Each row is followed by its class number.
[-573  173   62   15   52 -221  -73  -59  -93   71  405 -736 -148 -109
  507  -53 -169 -373  217  -93  180  -63  551  -15   49   67   12   72
   38 -118  395 -256 -154 -137  324 -123   55  129 -368]	7
[ -95   -3   32 -274  -46  -20   30 -313 -119  179  413  -83   -7   95
   81  273  195  -59  186 -329  195 -132  128  231 -130  100 -131  110
  -22   45  -11   80 -376    1   99    5  136   60    4]	7
[ -44  223   65  -88   47  207 -389  257  377  -19  223   -3  -58 -104
  300  290 -553  259  169 -128 -124  184   40 -177   40  361   99  -95
   23 -305 -157 -422 -281 -278  186   75   19 -136  -11]	3
[  29  -17  -98 -166  -23   -7  332 -100 -276   96  340  -25  199  121
  161  211 -245  -51  -58   33 -218 -118   86  156 -110  200 -218  -84
 -223   45   78 -273 -325  334  140 -133   54  126  229]	6
[  65  -22 -140 -262  321  263 -119 -177 -292   61  424 -109 -245 -136
 -137 -262  -78  148  414  313  181 -153 -113 -161   18   59 -160 -254
 -114 -274  144 -287   21  -17 -131   86   48  -81  532]	1
[ 199  187 -161   46 -124  101  176   66   14   18 -468  430  129 -326
 -357  -85 -133   27  -41  229  139  -23   94  296 -208 -298  120  363
   12   -3   22  432  158  151 -113  328  -80  -42  336]	1
[-167 -163 -102  -16 -229  185 -100  -56  214 -229   54 -450 -326  245
  268  -73  340 -175  134 -382 -145 -116  458 -174    4 -276  136  -54
  197 -230 -118  125 -253  -41  444  102 -164 -239 -171]	8
[ 233   98  -11 -398 -262   55   31   44  321   41 -354  338  224  154
 -299 -175 -310   84  234 -621   79   -8  -69   -4  290  314   60   24
 -115 -407 -306 -148 -388   34  -17   40  -36 -182   -7]	1
[ -38  176  117  183  250  429 -439  -64  183    5  356 -323  119 -437
    8  119  268 -209   57 -136 -370   -6   -1 -293 -106  -81   33  -16
  232 -286 -245  102  402 -126  228    1    8 -514  420]	1
[  -4 -271   30  -86 -200   45   18 -221    5 -258  -16  -98 -304  774
  194 -231   56  270   88   -3  288  -94    1  -10   -1   72 -273 -123
  114  118  124  -12 -147  229   28  -30   -4 -118  -71]	4
[  42  145   54 -349  -86  229  -72   -9  251  -18   -1 -442 -151   20
   -3 -112   54  231   11  -57 -240  -93 -228   52  256   40  -21 -188
  103  186 -237 -137   91 -124  309  248  -51 -195 -108]	3
[-317  -23 -183 -425 -288  -21  388 -241  -92 -227   84  292 -247   93
  269  115 -565  -40  169 -200    4  -14  185  -47 -263   17  -18  -84
 -284 -373 -237 -159 -369 -235  -35  -70  211 -165  270]	2
[-164  -15  -12  196 -267 -121   72    0 -111 -130   55  143   31  -13
   97 -338  393   44  -41 -592   30 -278  166   36  423   63 -541  252
 -112  -71  104  109 -763 -157  180  -37  -57  -26 -153]	0
[ -53 -279  -26  188 -155  214  408   89  149  269  200  408   38   82
   94  232 -328 -129   20 -486  -72   45  221 -128 -191  165  246 -471
 -143 -449 -210 -273 -539  303  -14 -210   -8   21  123]	2
[-215   97   45 -159  329   29  -90   11 -242  347  387 -392 -174 -485
  -24  285 -381  166   79  187 -312   44   42  441 -302  155  499 -328
   20   -1 -157 -222  220 -113  337  119  -20  107  252]	4
[ -51  -16  233  145  110    4 -259  364  267  315   68  131  126 -273
  -51 -369   90  -83  -67 -296  -25   50 -461   -5  264  173   14 -282
   38 -192 -152 -274   -8 -295  -86   84 -122 -216   35]	7
[ 129  173   23 -348 -227   -2  403  119  379  525  219 -250  189 -115
 -160 -200 -103 -283  352 -229 -196 -220  431   16 -151 -299  581  -37
   22  -38  140 -182  780 -119  443 -247  -39  147 -111]	1
[-305  272  291  -79  -53   97  -30 -293  -73   29  294   96   65 -150
  233 -158   45 -172  315 -519    5 -344  124   -5   94  123 -235  -35
   27 -604 -138  -30  -27  157  449    3  269 -329  453]	2
[ -67   92  124   50 -113  525 -321  145  524 -155   23   33 -292   78
  142  107 -378  251  -70   -4 -152  -14   59 -131   38  241   62  227
   59  -67 -245   99  352  -52  318    5  104   23 -293]	3
[ 115  190  150 -249 -122  -58   44  164 -123  207  114  623    5  137
  273  242  -96 -210 -188 -143   93  -66  129  338  -49  210   23  224
 -195 -228  170  126 -187  166 -245  280  -79  504 -236]	4
[-145   10  218  103  -43    3 -273  -31 -158   44  -67  241  147 -388
   99   74  -56    4  -66  -99  206  240    4  -34 -226  177 -167  259
  178 -126   13  220 -267 -201 -188  104   -7  -20   89]	2
[-154 -156  -42 -283   62 -125  130 -116 -315  287  133 -305   47  -10
  130   23 -208 -435  195  143   99 -200  702  205 -344 -230  740 -133
  105 -234  469 -288  318   74  -28 -271  -99  284   30]	7
[  49  290  -68 -163  -10  363 -348   21  421 -255  -13 -234 -174  332
  221  158 -270   11  123 -285 -195  -63  191  -31  328  151  293 -182
  101 -162 -106 -312 -209 -337  272  125 -245  -64 -460]	2
[  -2   38  -87   32   28  -74   38  -25  212    3   -7 -304  126 -308
 -191 -277   44 -114  195   68 -163  -98  241 -194 -186 -306  395   -7
  -84  143  -37  -47  415 -201 -141 -289   27 -275  341]	7
[-168   39   11   58   91  319 -255 -185  -51 -129  254  182  -60 -241
   76 -125 -178   25  242   33 -204 -210 -189 -239  164   73 -467  -42
  -34 -383 -204 -192 -216 -125 -149 -237  262 -229  527]	6
[  18 -231  -56  -15   71  -27 -139  -38 -348  -17   99  332 -157 -200
  -89  -40 -290  184  123  338  189    0 -144   40  131  269 -310  -58
   74 -190   85 -255 -660  186   -5   17  139   32  376]	2
[-164  196  -21  211  169  311 -836  239   46   35  143  269   27 -168
  -19 -166  161   60  227   73 -201   -9 -415   11  217  264 -316  205
   95 -525  -17 -223   11    5  287   98  127  251 -117]	0
[  10   85 -126 -227  152  139 -244   60   58  101 -147  -84  -71 -155
    1   -3 -328   47  175  274  -59  138  181   25   32  368 -218  -37
   -1 -441  132  -83 -149  148   76   87  -72 -222  145]	7
[ -90 -152   34  -33 -318  265  329    7  292  116  203 -234 -117  149
  206  310  100 -279  -48 -156 -223 -120  102  -75 -217 -270   34  132
  367  173 -113  257  231 -119  -51   47  -10   39 -354]	6
[ 172  209  224  -85 -132  181   -4 -128  110 -123 -127  -55  174   52
 -253 -519  134  -46  273 -232  266   25  -32 -151  122 -260   96  -89
   22 -369   98  155  131  -89  236    1  -65  -14  184]	7
[ 283   93   96 -118  101  305 -297  -66 -147 -171  -24  319 -103    3
 -196 -191  203  289    6  374   56  -30 -276  163  248  134 -279  121
   -1  -27   82  239 -281  358  -10  404  -34   97  227]	4
[-271  -27   -3  447  202 -181 -429  231 -182 -133  -79 -100 -130 -349
 -134   33   80  -89  -45 -102 -198   47 -113  314  110  142  135 -172
  166 -440  -63   -1 -136  -49  273   77   78 -127  261]	8
[ -66  260  146 -200   77   21   30 -192  187  148  132 -643  -42 -178
 -157 -347  292   49   74   63  -57 -194  -30  -21  315 -345  226  159
  177  488   56  154  718 -457 -221  -27   20 -276 -109]	4
[-139   83  152   86 -132   32  -22  194  374   37  218  274   91  245
  501  186  -12 -200 -182 -320  -55 -102    6 -166   50   20  143  -16
 -180 -194 -157 -135 -143   -9 -264  -21 -192   73 -190]	3
[  47 -281 -151 -279 -321 -121  443 -161 -317   81  173  390 -118  133
  271  260 -257  278  232 -418   21   71  294 -160 -349   71 -284 -219
 -139 -275 -182 -176 -899   42 -237  -60  141 -154  431]	5
[ -15   -2 -150   52    2  159 -232  110  157 -283  212  134 -478  154
  191  226 -414   19  -87  280 -188   26  152  -73   31  222  141  -61
  -89 -308   55  -63    6  107 -324   33   37 -105  116]	1
[  52 -107   57   17  160 -126  276   49   40  126  -36 -100  -11   79
 -118  135  155  -71   20  102  -15 -365  -31  315  215 -134   43  160
  279   51  100  349  280  -60 -162  105 -180 -208   72]	5
[ 127  159 -194  109 -170   25  115   37   33 -196  -87  244   70    2
 -113  -42  -81  -26  211   54  -39  -36    7 -290   79 -163  -25  167
   73 -144  -34  -14  -87   48 -297   29  141  -66  195]	8
[-106  -73 -193 -110  -83 -309  354  -37 -182  133  -93   99  152  421
   -8  166   26  -64  292 -281 -129 -344  190  541   34  -25   27  158
  242 -154  202   53 -138   38   88   75  -32  -50 -168]	0
[-114 -187  122  290   -7  126  617  -48 -104   15  297 -425 -236  315
  126  -51  -39  -57 -262 -354   35 -206  -31   -8   61  137 -281 -191
 -113  259  -25  204  -15  260 -166   23   11   90 -192]	1
[ -66  -46 -289  213   95 -254   -9  142   60  305   39  -33 -294  389
  256  121 -398   22 -163  -30  165  286   19  107 -181  238 -254   90
 -408   86 -126   43  -22  117 -177   -9  -21   14 -334]	5
[ -47   85  205 -388  -79 -165   87 -113 -103   76  148  278  146   77
  182 -300  200 -193   -3 -469  -62 -151    7  136  233  423 -413 -128
 -573 -476   15   69 -505  170  -50  -27 -122 -100  266]	5
[ 168 -219 -351  253 -165  -88  209  259 -164  358 -235  435   81  129
 -251  -31   70 -278 -132 -188  188 -126  174  493  -44   -1 -299  389
   88  -55  207  162 -304  256  261   39  -15  157 -204]	4
[  12   81  166  -67   68  -64    3  -47  181 -119   10 -379   34 -147
  -37    3  349 -522  -56  190  -93 -279  257 -254  142 -451  642   21
   51  117   99   99  674  -59 -292 -252  -24  228  -97]	8
[  82  -77  -34  -61  -34  -44  266 -297   35 -271 -171 -268 -214  624
  157  -32 -258   38 -165 -129   68   97  236 -157  -26  -95  265 -338
 -155  222 -181   79  218    3  -22 -108 -138 -273 -148]	8
[ 207 -328   30 -340   -3 -502  184  -30 -389  171 -355   63 -100   76
 -143 -454  -20  177  122   73  243  -38 -171   15  -57  156 -274   -9
  -29  233  -42   42  111   91 -400  146   56 -191  168]	5
[ 259   13  -89  110 -247  -14  259  301  309  216 -177   87  147 -200
 -303  152  259 -143 -334 -115   -1  -95 -128   21  -38 -141  132  381
  -35  477 -155  225  181   -6 -260   33  -53  400 -343]	2
[ -75   66    4 -158  103  232 -289   61  128 -320  -25 -221  -53   71
 -136  -96 -120   10  -70  239 -132   80 -190  181  322  202   94  113
  -52   23  125   -8  -85 -127  122   54   20  104 -188]	8
[  90 -333 -110 -607 -115 -417  133 -277  -31  200   61 -429 -296  457
   66  119 -375  312  346 -236  377  -27  194  126 -278  158  135 -282
  181  203 -194 -315   44 -192  334  -18    6 -500  104]	6
[ 287   70  -93 -158   -2  146 -136   68  123  315 -390   45   18 -149
 -315  -51  329    8 -172  246  229  -64  184  333  296 -194  -56  356
  -54  146  265  362  -50  138  105  105 -197  401 -355]	3
[   2   44 -163   78  231  121  -23   29    7  180  344 -705 -189 -273
   25 -286  162 -317  127  142 -232 -287  376 -200  317 -143  133 -483
   23 -165  294 -440  100  -40  287 -200 -201 -168  152]	2
[ 126 -541   47  302   11  104  -70   42  247 -335 -269 -145 -321  382
 -230 -628  175 -375  118   28  125 -129  200  -66  -22    5  253 -200
  172   22  182  411  182  171 -168   54 -154 -429    0]	8
[-182 -192  -43  172 -221   83  -28   32  -92  278  114   62  230  -79
   13   24   54   -8  101 -630 -156  173  172  -25  -63  -55  141  118
  341 -137 -134 -126 -416 -118  201  -45   10 -121 -226]	1
[-259  -32  -90   42  167  259 -333  133   62   94  274 -294  -40 -274
  -16 -161  191  388  -80 -125 -280  -23 -285 -132   16  -72  -99  184
   11   14 -235 -186  454 -553  228 -111  115 -269   97]	0
[-142 -272  -24  -65  141 -434  297  -24 -466   93  220 -106  -79  240
  215 -161   78  -69  -63  -36   16 -131   25  300 -105   38  -69  -26
 -289   83   80   64 -190  177  -22  112 -133   10  123]	5
[-277   -4   -2   30 -184  169  107 -170  -23 -524  298 -403 -167  301
  336 -152  -69   53  -70 -393  -59 -199   18 -225  127   -8 -394  117
  -73 -180 -109   66 -344 -395   29 -134  -59 -300  226]	8
[  78  -56 -136  355 -118  505 -183 -254  -80 -351  171 -262 -100  140
 -107 -193  428   43 -253 -154  -65  159 -244 -237   74 -368 -192 -248
  108  227  -58   -5 -231 -364  161 -133  -38 -122   21]	2
[ -90  344  107   47 -119    8  110    9  113  -56   34 -435  139  -61
 -180  300 -128  248  -11 -297 -149   90    3  269  132  -77  546  -80
  215  136  -45 -121   37 -140  178  -19  146  112 -117]	4
[  33   10 -233 -233 -301  -75 -123  -66  192   -7 -236  182 -242  124
   21 -316  -86  102  240 -147  -55 -187   31  -89  415  229 -521  -94
   49  -35  -89 -254 -333 -310  -11  -75  -76 -325 -174]	6
[  34   92 -340  290 -149   21   98  278  115  290 -263  483  188   87
   25  292 -200 -186  -36 -226 -107    4  183  391 -250  -26  -77  323
   28 -150  -48   39 -215  222  246  114   28  149 -208]	2
[  16    2  -74   12  289   81 -244 -190 -385 -322   97   43   -1   15
  -89 -159 -219  431  -79  153  205  327 -390 -164   12  235 -178 -255
 -391   30  -72 -195 -313 -324 -249  -18  -91  -61  320]	6
[ -60   44    8 -294 -345  -95  225 -128  -23  263  119  255  164  104
  126  -14 -104 -276  232 -211   98   -9   77 -131 -106 -173   32  -31
   45 -330 -114 -254  -83  126  252 -160   83  192  -51]	7
[ 395 -208 -180 -177 -106  -98  275  -73  105 -151 -103 -205   -9  349
  -72    2 -173   61  103 -229  107  -24  357  -85    9 -121  166  -59
   14  182  -26   -5 -518   63   15   84 -133 -393   70]	0
[-138 -228 -251   89  -12   -6 -139   15  -53  -50  -25 -247 -155  -14
   46  -15   54  -95   36   68 -124 -106  132   16   43 -131 -136 -151
   19 -230   56 -185 -437  -40    9 -228  -98   36   74]	0
[  82   15 -113  384 -381 -218  232  341  309  188 -610  444  -47  124
  -70  200   82 -250 -148 -318  242  -82   35    7   66   92 -278  164
  161    2 -156  185    5  391   17  122   77  342 -697]	0
[  75  118  -40  224  173  248 -507  264  517 -310  -58  -62   -5  -72
  -27  219  250  135 -275  226 -186   48 -465 -236  305  -85  -60  182
   31  168 -239   -5   57 -240 -257   52  -26  -97 -124]	0
[-168  146 -195 -345   67 -198  149  -28  -88   30 -222 -214 -179 -459
  -97  316 -723   92 -182  225  122  158  309  -75 -209  128  482   67
 -225   37 -165 -205  507 -313 -275 -209  190  -47   72]	7
[ -18   14 -186    1  301 -165 -394  -27 -283 -229  377   57  -73   68
  293  330  252  205   17  457 -244  108 -225   72  -84   75 -335  150
 -119  131  -43   20 -592   14  -81  289 -187   52  155]	7
[ -91 -281 -173  220 -149  197  186  186   90  355  -18   31  178  129
   43  -36   81 -328 -127 -300 -128  -59  -15   67   21   69 -380  207
  -31  -15  -43   64 -493  147  -73 -132 -138  261 -446]	3
[  71 -331  274 -273 -101   67  225   29  348  300   -1  103  -20  191
  -75 -129  235 -148   88 -333  263 -225  241   78   30   45  378 -273
  -35 -223  167   99   40  244 -182  -51  -84  -10  -57]	0
[  70 -107   41 -369  260 -144 -239  -92  -35 -188   15   73 -385  228
  312   21 -115  154  242  123  120 -165  197 -225  300  327 -297  -35
  -45 -261   31  -38 -287   66 -407  176   83 -428  211]	8
[ 153  -83  118 -160 -119  -89  253 -229 -120   72  153 -122  208  296
   74  139  331 -132  103  -77  168 -181  107  -69   34 -368  110  -36
  294  116  158  -20 -112   57  -89 -100 -118  146  -42]	7
[-146  221   -5  -81  215  107 -297  -64  -48    8  145 -428 -230 -310
   97 -145 -221  170  121  -58 -159  -13  315 -242  267  209   22    7
 -231 -391  -73  -65  -75   18  -19   -7   -6 -102   73]	0
[ 190 -177  185 -142  -17 -229  534  286  -15  545 -139  258  352 -182
  -57  388 -250  -80 -268 -151   22    3   40   59 -147  111  193   -5
    5 -127 -110   13  105  255 -336  -96  -57  184  154]	8
[ -25   42 -171 -335 -230   -5   18 -121  -19  -80  243 -226   11 -114
  -97 -268  -36  -49  471 -270  -42 -112  188 -202 -126  -90  184  -75
  122 -115  -12 -364  136 -540  397 -151   57 -370  253]	5
[  99   13  197 -119   34  245 -398 -149  251 -303   44 -456  -65 -152
  -88  124  646 -167  120  110  -36 -143   13 -293   66 -291  129  101
  565   85  -26  214  464  -24  230  149   98 -342   88]	1
